Below are the code and all the weights of a small trained network. Each question names an input and a target symbol and asks about switching units off, where a switched-off unit gives its printed mean instead of its output.

import numpy as np


def w(rows, s, z=0):
    codes = np.array(rows[::2]) - 128.0
    scale = np.full(codes.shape[1], s)
    scale[-1] = z or s
    return codes * scale


def norm(h):
    return h / np.sqrt((h * h).mean(-1, keepdims=True) + 1e-5)


def f(y):
    return np.maximum(y, 0)


def softmax(a):
    e = np.exp(a - a.max(-1, keepdims=True))
    return e / e.sum(-1, keepdims=True)


def log_softmax(a):
    a = a - a.max(-1, keepdims=True)
    return a - np.log(np.exp(a).sum(-1, keepdims=True))


def net(x, mask):
    ids = ['ΔΘΛΞΠΦΩαβεζημστψ'.index(c) for c in x.split()]
    T = len(ids)
    res = E[ids] + P[:T]
    u = 0
    for l in range(2):
        r = norm(res)
        for j in range(3):
            rows = slice(3 * j, 3 * j + 3)
            q, k, v = (r @ M[l][rows].T for M in (Q, K, V))
            z = softmax(np.where(np.tri(T) > 0, q @ k.T / 3**0.5, -1e9)) @ v
            o = O[l][rows]
            res = res + np.where(mask[u + j], z, o[:, -1]) @ o[:, :-1]
        u += 3
        y = f(norm(res) @ A[l][:, :-1].T + A[l][:, -1])
        res = res + np.where(mask[u : u + 8], y, B[l][:, -1]) @ B[l][:, :-1]
        u += 8
    return log_softmax(norm(res)[-1] @ U[:, :-1].T + U[:, -1])


Q, K, V, O, A, B = {}, {}, {}, {}, {}, {}
E = w([
[65,94,90,249,144,27],'Δ',
[114,127,136,139,157,197],'Θ',
[84,113,117,46,155,69],'Λ',
[123,106,131,189,126,123],'Ξ',
[114,135,105,150,122,95],'Π',
[85,120,121,134,54,129],'Φ',
[116,217,146,73,119,86],'Ω',
[168,117,158,176,130,157],'α',
[99,95,117,132,172,137],'β',
[107,141,117,114,175,155],'ε',
[70,158,104,131,143,117],'ζ',
[148,97,149,80,152,103],'η',
[141,67,150,132,199,186],'μ',
[157,84,136,148,145,149],'σ',
[111,177,113,153,107,119],'τ',
[130,143,122,162,115,102],'ψ',
],0.014)
P = w([
[199,126,67,230,172,70],'0',
[67,82,17,178,143,159],'1',
[25,117,176,216,169,3],'2',
[71,108,36,117,139,177],'3',
[28,97,205,168,173,21],'4',
[99,103,49,82,126,187],'5',
[63,76,222,142,159,42],'6',
[135,100,68,54,90,205],'7',
[215,13,206,114,137,40],'8',
],0.0069)
Q[0] = w([
[139,153,95,81,95,135],'L0H1',
[137,175,82,187,64,112],'L0H1',
[105,153,143,115,166,150],'L0H1',
[116,131,129,131,90,136],'L0H2',
[152,110,147,161,127,126],'L0H2',
[136,100,82,120,89,137],'L0H2',
[116,69,247,122,155,90],'L0H3',
[129,150,162,103,106,121],'L0H3',
[142,152,20,106,70,197],'L0H3',
],0.015)
K[0] = w([
[176,193,78,63,81,139],'L0H1',
[99,140,75,201,101,113],'L0H1',
[46,137,96,124,181,153],'L0H1',
[131,150,125,149,150,119],'L0H2',
[131,82,179,205,141,161],'L0H2',
[123,121,109,188,130,213],'L0H2',
[160,118,162,59,88,119],'L0H3',
[130,107,183,86,172,155],'L0H3',
[163,165,47,254,234,142],'L0H3',
],0.0097)
V[0] = w([
[181,116,57,127,204,117],'L0H1',
[98,215,159,69,121,162],'L0H1',
[98,153,111,166,106,101],'L0H1',
[141,157,81,153,99,152],'L0H2',
[131,98,149,174,151,176],'L0H2',
[135,127,59,89,118,119],'L0H2',
[152,249,84,60,111,66],'L0H3',
[129,146,149,107,2,117],'L0H3',
[74,141,55,146,29,94],'L0H3',
],0.0071)
O[0] = w([
[193,71,113,123,85,104,167],'L0H1',
[82,48,78,197,164,89,21],'L0H1',
[212,49,161,2,221,166,195],'L0H1',
[99,120,137,169,148,212,145],'L0H2',
[49,222,116,87,174,117,151],'L0H2',
[205,96,240,188,194,203,146],'L0H2',
[144,233,121,77,209,99,71],'L0H3',
[112,167,175,131,71,112,48],'L0H3',
[102,91,144,72,33,174,254],'L0H3',
],0.0052,0.0036)
A[0] = w([
[134,107,148,175,131,41,42],'L0N1',
[147,102,123,103,150,87,252],'L0N2',
[115,136,166,186,137,253,56],'L0N3',
[12,110,132,160,145,166,84],'L0N4',
[115,51,92,176,83,201,121],'L0N5',
[141,138,254,155,199,89,173],'L0N6',
[117,72,190,142,191,175,164],'L0N7',
[72,132,190,172,66,79,112],'L0N8',
],0.0078,0.003)
B[0] = w([
[113,146,72,138,78,119,151],'L0N1',
[61,108,145,93,86,207,192],'L0N2',
[63,68,117,76,150,76,189],'L0N3',
[155,138,177,107,109,125,214],'L0N4',
[101,169,130,119,161,151,254],'L0N5',
[66,175,2,153,103,41,199],'L0N6',
[118,191,144,121,17,115,209],'L0N7',
[209,112,129,87,61,204,195],'L0N8',
],0.0072,0.0067)
Q[1] = w([
[157,199,78,120,107,52],'L1H1',
[101,99,11,97,130,198],'L1H1',
[127,91,155,91,79,38],'L1H1',
[166,116,163,185,118,66],'L1H2',
[93,191,167,155,125,92],'L1H2',
[162,114,157,106,119,56],'L1H2',
[76,130,37,99,161,167],'L1H3',
[180,172,172,140,224,118],'L1H3',
[120,104,118,110,194,251],'L1H3',
],0.012)
K[1] = w([
[66,154,86,90,83,63],'L1H1',
[247,116,79,150,183,104],'L1H1',
[101,80,141,56,67,104],'L1H1',
[42,171,138,120,67,101],'L1H2',
[24,36,144,69,135,164],'L1H2',
[75,149,152,76,49,129],'L1H2',
[182,128,132,164,254,101],'L1H3',
[72,207,102,127,123,170],'L1H3',
[225,156,137,205,203,217],'L1H3',
],0.0099)
V[1] = w([
[65,113,68,97,176,39],'L1H1',
[157,125,139,162,97,86],'L1H1',
[64,91,175,181,140,181],'L1H1',
[105,155,98,104,30,39],'L1H2',
[206,41,131,128,152,110],'L1H2',
[189,188,108,174,46,113],'L1H2',
[122,96,121,200,93,64],'L1H3',
[111,43,144,28,114,135],'L1H3',
[149,254,117,106,88,87],'L1H3',
],0.0095)
O[1] = w([
[123,101,184,104,145,22,147],'L1H1',
[27,181,79,130,74,101,75],'L1H1',
[177,133,186,186,38,145,65],'L1H1',
[51,134,145,119,48,80,125],'L1H2',
[67,56,86,123,178,130,89],'L1H2',
[62,188,127,116,83,164,83],'L1H2',
[69,141,47,254,99,136,81],'L1H3',
[135,38,131,33,72,117,255],'L1H3',
[149,185,87,70,162,128,157],'L1H3',
],0.0079,0.004)
A[1] = w([
[115,106,148,137,58,51,110],'L1N1',
[103,126,125,207,61,182,103],'L1N2',
[107,81,62,142,136,117,162],'L1N3',
[135,131,141,58,115,115,144],'L1N4',
[100,145,156,245,147,145,198],'L1N5',
[161,110,198,155,168,127,151],'L1N6',
[194,84,199,135,85,180,223],'L1N7',
[52,115,179,108,173,141,254],'L1N8',
],0.012,0.0041)
B[1] = w([
[100,76,117,187,199,197,206],'L1N1',
[254,117,113,85,138,100,179],'L1N2',
[67,63,125,134,115,174,172],'L1N3',
[171,168,162,70,119,131,229],'L1N4',
[208,121,189,77,67,68,170],'L1N5',
[31,234,162,195,225,98,153],'L1N6',
[2,214,176,149,62,136,254],'L1N7',
[254,136,131,228,95,17,214],'L1N8',
],0.0073,0.0088)
U = w([
[115,110,98,212,43,70,134],'Δ',
[98,216,224,219,156,120,95],'Θ',
[121,6,171,84,137,48,93],'Λ',
[211,167,92,162,95,176,129],'Ξ',
[132,51,75,81,161,189,166],'Π',
[105,150,198,68,30,172,106],'Φ',
[188,227,117,74,141,31,114],'Ω',
[147,226,65,197,86,125,69],'α',
[60,46,167,193,168,183,147],'β',
[162,105,136,160,229,138,254],'ε',
[198,91,233,58,200,147,51],'ζ',
[12,104,78,154,121,75,125],'η',
[254,82,176,188,109,92,137],'μ',
[187,115,65,162,120,187,179],'σ',
[170,199,90,82,183,210,125],'τ',
[33,192,50,125,152,187,115],'ψ',
],0.0095,0.0037)

Each question gives the input, a string of symbols that net reads in full, and the target symbol t.
The units are the heads (3 rows each of Q, K, V and O) and the neurons (one row each of A and B). Each row of codes is followed by its name. A weight is (code - 128) times the scale printed after its matrix; where a second scale follows, it is the last column's (O, A, B and U).
mask holds one flag per unit, layer by layer, with each layer's heads first. A switched-off unit (its flag False) gives its mean, the last column of its rows in O or B, instead of its output. The means were averaged over made-up inputs and are rounded, as every weight is.
A unit's drop is (log p(t) with every unit on - log p(t) with that unit switched off) / (log p(t) with every unit on - log p(t) with every unit switched off).
The circuit of an input: a set's keep is (log p(t) with only the set's units on - log p(t) with every unit switched off) / (log p(t) with every unit on - log p(t) with every unit switched off). Starting from the 12 units with the biggest drops (on a tie, the unit counted first), units are removed one at a time, each time the one whose removal leaves the highest keep (on an exact tie, the one counted first), for as long as the keep stays at least 0.8.
circuit, biggest first: the units of the circuit, biggest drop first
top k neurons: the k neurons with the biggest drops, biggest first
k most important neurons of layer l: the k neurons of layer l with the biggest drops, biggest first
heads that matter: for each layer, one digit per head in row order, 1 if its drop is at least 0.15 and else 0, layers parted by /
input β Φ β Θ Φ Δ Ω σ Θ, target Ω: circuit, biggest first : [L0N6, L0H3]
input Π ε Φ Ξ, target Π: circuit, biggest first : [L1H1, L0N6, L1N7]
input Ω Φ α, target Φ: heads that matter : 011 / 000
input Θ Ω τ τ, target Θ: heads that matter : 011 / 000
input β ε Φ Θ, target β: circuit, biggest first : [L0H3, L1H3]
input Λ ψ Ω Ω ψ, target Ω: circuit, biggest first : [L0H3]
input Φ μ Ξ, target Φ: circuit, biggest first : [L0H3, L0N8]
input μ μ μ η η Φ, target μ: heads that matter : 101 / 001
input σ Θ ψ Θ, target σ: heads that matter : 101 / 111
input μ Φ σ Φ Λ Ξ, target μ: circuit, biggest first : [L0H3, L1H3, L1N2]
input Φ μ Φ Θ Φ Φ Φ μ σ, target Φ: heads that matter : 000 / 000
input α Ω Θ Ω ζ, target Ω: heads that matter : 011 / 000
input Π α Θ ε, target Π: 2 most important neurons of layer 0 : [L0N6, L0N7]
input σ Θ Θ, target Θ: top 2 neurons : [L0N4, L0N7]
input μ Λ Θ, target Λ: top 2 neurons : [L0N6, L1N7]
input Θ Ω Λ Θ, target Θ: top 2 neurons : [L0N6, L1N6]
input Θ Φ Θ Φ β ψ Ω β ζ, target Ω: heads that matter : 001 / 001
input Δ Φ β η Θ, target η: 3 most important neurons of layer 0 : [L0N6, L0N7, L0N4]
input α Φ Θ Θ, target α: heads that matter : 001 / 001
input τ Π β Ξ Θ Φ Π Ω, target τ: heads that matter : 111 / 101
input Φ ψ Θ Φ τ η μ, target η: heads that matter : 001 / 000
input Π μ Ω Λ ζ σ Λ Θ, target Π: top 3 neurons : [L0N6, L0N7, L0N5]
input Π ψ α μ Π Ω ψ Φ α, target Φ: heads that matter : 001 / 000
input Ω Λ α Θ Θ Φ τ Λ, target Ω: top 2 neurons : [L0N7, L0N3]
input β Θ β Θ Ω ζ, target β: 3 most important neurons of layer 0 : [L0N6, L0N2, L0N8]
input β μ Θ Π β, target β: top 3 neurons : [L1N1, L0N6, L0N2]
input Λ η Θ Ω Π Π, target Λ: heads that matter : 001 / 100
